Here is a tiny trained network, its code and every weight. The questions are about switching its units off for an input and a class, where a switched-off unit gives its printed mean instead of its output.

import numpy as np


def w(rows, s, z=0):
    codes = np.array(rows[::2]) - 128.0
    scale = np.full(codes.shape[1], s)
    scale[-1] = z or s
    return codes * scale


def norm(h):
    return h / np.sqrt((h * h).mean(-1, keepdims=True) + 1e-5)


def f(y):
    return np.maximum(y, 0)


def log_softmax(a):
    a = a - a.max(-1, keepdims=True)
    return a - np.log(np.exp(a).sum(-1, keepdims=True))


def net(x, mask):
    res = np.array(x, float).reshape(1, 3) / 4 @ E
    u = 0
    for l in range(4):
        y = f(norm(res) @ A[l][:, :-1].T + A[l][:, -1])
        res = res + np.where(mask[u : u + 10], y, B[l][:, -1]) @ B[l][:, :-1]
        u += 10
    return log_softmax(norm(res)[-1] @ U[:, :-1].T + U[:, -1])


A, B = {}, {}
E = w([
[147,48,154,197,223,244,72,93,200,178],'x0',
[151,180,185,208,138,185,108,179,2,148],'x1',
[174,25,195,111,68,119,144,128,87,233],'x2',
],0.0079)
A[0] = w([
[95,80,210,169,101,94,1,52,200,99,150],'0.n1',
[159,145,219,162,142,157,97,172,122,150,129],'0.n2',
[139,70,132,212,64,28,215,115,173,74,96],'0.n3',
[142,95,155,85,56,127,116,192,92,185,99],'0.n4',
[201,132,111,115,82,139,105,221,15,101,116],'0.n5',
[144,129,95,206,107,116,81,52,147,178,29],'0.n6',
[131,100,124,164,181,165,78,77,97,116,2],'0.n7',
[94,223,114,54,129,116,49,23,77,43,120],'0.n8',
[73,235,105,180,115,172,30,149,115,158,100],'0.n9',
[170,130,142,198,164,240,125,143,113,147,118],'0.n10',
],0.0054,0.0026)
B[0] = w([
[152,153,54,124,97,128,184,135,132,150,203],'0.n1',
[79,110,132,44,154,156,123,90,140,79,211],'0.n2',
[108,139,126,99,127,187,175,137,128,172,182],'0.n3',
[100,99,155,214,197,110,111,122,158,2,202],'0.n4',
[109,92,109,101,85,154,110,123,127,90,226],'0.n5',
[151,101,120,142,124,153,102,109,151,75,151],'0.n6',
[216,92,104,152,66,149,73,146,115,133,176],'0.n7',
[144,92,124,151,142,112,136,100,151,66,233],'0.n8',
[163,88,109,117,114,146,134,128,86,120,219],'0.n9',
[146,177,80,126,84,119,142,192,158,165,253],'0.n10',
],0.0091,0.0052)
A[1] = w([
[132,168,197,121,40,29,155,143,107,146,98],'1.n1',
[64,85,74,77,131,138,147,69,173,114,100],'1.n2',
[114,188,154,111,83,55,110,161,60,126,107],'1.n3',
[135,255,125,120,177,151,80,141,143,92,29],'1.n4',
[78,188,165,100,162,174,115,171,44,155,8],'1.n5',
[139,54,242,113,65,89,69,131,152,188,138],'1.n6',
[134,122,59,175,50,181,121,129,179,100,109],'1.n7',
[63,138,135,90,153,81,120,80,154,216,59],'1.n8',
[184,105,161,141,123,82,192,101,130,144,9],'1.n9',
[101,235,123,68,137,89,128,161,75,106,198],'1.n10',
],0.0081,0.0012)
B[1] = w([
[174,200,91,192,115,131,125,103,189,222,175],'1.n1',
[146,79,114,69,92,181,85,227,114,51,215],'1.n2',
[119,86,123,186,139,143,95,105,241,222,177],'1.n3',
[52,72,67,224,197,42,109,44,53,136,179],'1.n4',
[77,70,226,19,121,155,35,188,80,149,151],'1.n5',
[150,194,70,154,246,41,178,2,83,116,184],'1.n6',
[113,233,132,90,119,82,168,121,71,114,254],'1.n7',
[98,60,33,21,184,109,145,240,131,77,143],'1.n8',
[65,151,63,139,144,105,152,130,69,74,150],'1.n9',
[176,123,172,217,150,237,42,107,189,196,191],'1.n10',
],0.0062,0.0081)
A[2] = w([
[120,132,65,128,177,194,113,91,196,209,70],'2.n1',
[136,69,205,136,161,95,255,122,51,168,96],'2.n2',
[142,154,182,96,147,94,169,135,77,95,78],'2.n3',
[66,105,133,70,89,66,165,68,193,148,177],'2.n4',
[116,99,116,127,201,37,115,74,82,115,157],'2.n5',
[53,154,127,165,65,40,96,88,168,122,99],'2.n6',
[57,156,89,119,112,123,75,104,175,137,88],'2.n7',
[104,177,161,116,91,119,56,91,134,143,122],'2.n8',
[134,150,182,164,126,93,139,142,131,187,5],'2.n9',
[133,120,158,169,52,120,150,161,167,74,51],'2.n10',
],0.0081,0.0014)
B[2] = w([
[152,159,151,197,91,89,132,189,206,227,254],'2.n1',
[108,172,144,235,145,76,70,29,123,24,203],'2.n2',
[128,147,164,104,48,147,96,139,159,123,159],'2.n3',
[135,144,125,122,194,179,5,157,238,97,218],'2.n4',
[88,118,21,146,231,140,180,103,117,86,252],'2.n5',
[213,159,101,208,92,190,205,114,139,210,219],'2.n6',
[126,109,113,118,192,86,129,157,96,217,214],'2.n7',
[170,76,102,76,132,174,136,180,145,152,168],'2.n8',
[111,137,51,218,132,92,114,103,95,104,143],'2.n9',
[177,165,105,113,100,82,175,207,147,254,188],'2.n10',
],0.0064,0.0044)
A[3] = w([
[98,71,215,150,114,166,82,113,10,140,149],'3.n1',
[107,85,214,177,115,173,105,63,91,125,181],'3.n2',
[180,209,113,126,102,114,98,122,42,111,251],'3.n3',
[87,132,110,197,217,169,166,131,143,94,101],'3.n4',
[178,110,103,167,129,166,130,159,179,196,52],'3.n5',
[203,156,122,128,134,145,129,153,142,202,103],'3.n6',
[53,134,115,130,93,89,154,185,106,73,114],'3.n7',
[126,163,72,168,102,121,150,127,129,162,132],'3.n8',
[176,150,103,74,37,96,187,186,107,119,134],'3.n9',
[72,139,104,206,122,254,91,133,56,140,185],'3.n10',
],0.0085,0.002)
B[3] = w([
[112,128,34,68,141,93,196,168,193,116,180],'3.n1',
[159,172,62,101,154,125,142,148,134,117,168],'3.n2',
[134,70,128,111,98,102,149,117,152,84,219],'3.n3',
[158,152,200,157,150,115,166,73,1,156,234],'3.n4',
[116,191,183,172,95,174,82,126,134,129,233],'3.n5',
[120,128,172,133,38,150,117,134,139,143,216],'3.n6',
[142,100,223,174,92,149,139,70,134,223,165],'3.n7',
[140,146,226,122,142,104,84,80,136,179,224],'3.n8',
[114,70,132,153,127,139,148,126,16,126,195],'3.n9',
[104,96,111,108,156,123,132,158,227,138,253],'3.n10',
],0.0085,0.0082)
U = w([
[195,199,151,207,72,180,79,153,188,205,160],'0',
[174,148,69,195,243,73,171,43,97,79,150],'1',
[136,76,22,30,143,163,149,240,206,94,141],'2',
[157,61,184,117,75,136,168,125,8,115,141],'3',
[33,190,185,50,124,81,96,134,97,97,6],'4',
[27,192,178,38,126,62,77,134,82,114,17],'5',
[71,179,201,43,137,59,90,146,101,101,7],'6',
[103,181,188,57,143,121,68,142,85,70,7],'7',
],0.014,0.011)

Each question gives the input, the list of numbers given to net, and the class t.
The units are the neurons (one row each of A and B). Each row of codes is followed by its name. A weight is (code - 128) times the scale printed after its matrix; where a second scale follows, it is the last column's (A, B and U).
mask holds one flag per neuron, layer by layer. A switched-off neuron (its flag False) gives its mean, the last column of its row in B, instead of its output. The means were averaged over made-up inputs and are rounded, as every weight is.
A unit's drop is (log p(t) with every unit on - log p(t) with that unit switched off) / (log p(t) with every unit on - log p(t) with every unit switched off).
unit that matters most: the unit with the biggest drop
k most important neurons: the k neurons with the biggest drops, biggest first
drop of u: that unit's drop, to one decimal
input [3,-5,-4], class 2: unit that matters most -> 1.n2
input [1,-6,6], class 1: 4 most important neurons -> (1.n6, 0.n2, 0.n10, 0.n5)
input [-3,-3,2], class 3: 3 most important neurons -> (1.n2, 0.n3, 0.n10)
input [-5,-1,-5], class 0: 4 most important neurons -> (1.n10, 0.n4, 0.n2, 1.n6)
input [7,-4,8], class 1: 3 most important neurons -> (1.n6, 1.n10, 2.n5)
input [4,-4,5], class 1: 3 most important neurons -> (1.n6, 1.n10, 0.n10)
input [-5,-1,5], class 0: 3 most important neurons -> (1.n1, 2.n6, 1.n4)
input [-6,3,-6], class 0: 2 most important neurons -> (1.n10, 1.n3)
input [-6,-6,-6], class 0: 3 most important neurons -> (1.n10, 0.n4, 1.n6)
input [-8,7,2], class 0: 2 most important neurons -> (1.n3, 1.n1)
input [4,8,-8], class 1: 3 most important neurons -> (1.n4, 3.n4, 1.n2)
input [1,1,4], class 1: 3 most important neurons -> (1.n6, 0.n3, 0.n8)
input [0,-2,-3], class 3: 2 most important neurons -> (1.n2, 1.n6)
input [2,-3,1], class 3: 2 most important neurons -> (1.n2, 3.n9)
input [1,-5,-1], class 2: unit that matters most -> 3.n4
input [6,-2,7], class 1: 3 most important neurons -> (1.n6, 1.n10, 2.n5)
input [-1,7,-6], class 2: 2 most important neurons -> (1.n5, 0.n4)
input [-1,-2,1], class 3: drop of 0.n2 -> 0.1
input [3,-2,2], class 3: drop of 0.n1 -> 0.7
input [-6,8,0], class 2: drop of 0.n5 -> 0.1
input [-4,5,2], class 2: unit that matters most -> 0.n10
input [1,-1,3], class 3: drop of 0.n1 -> 0.6
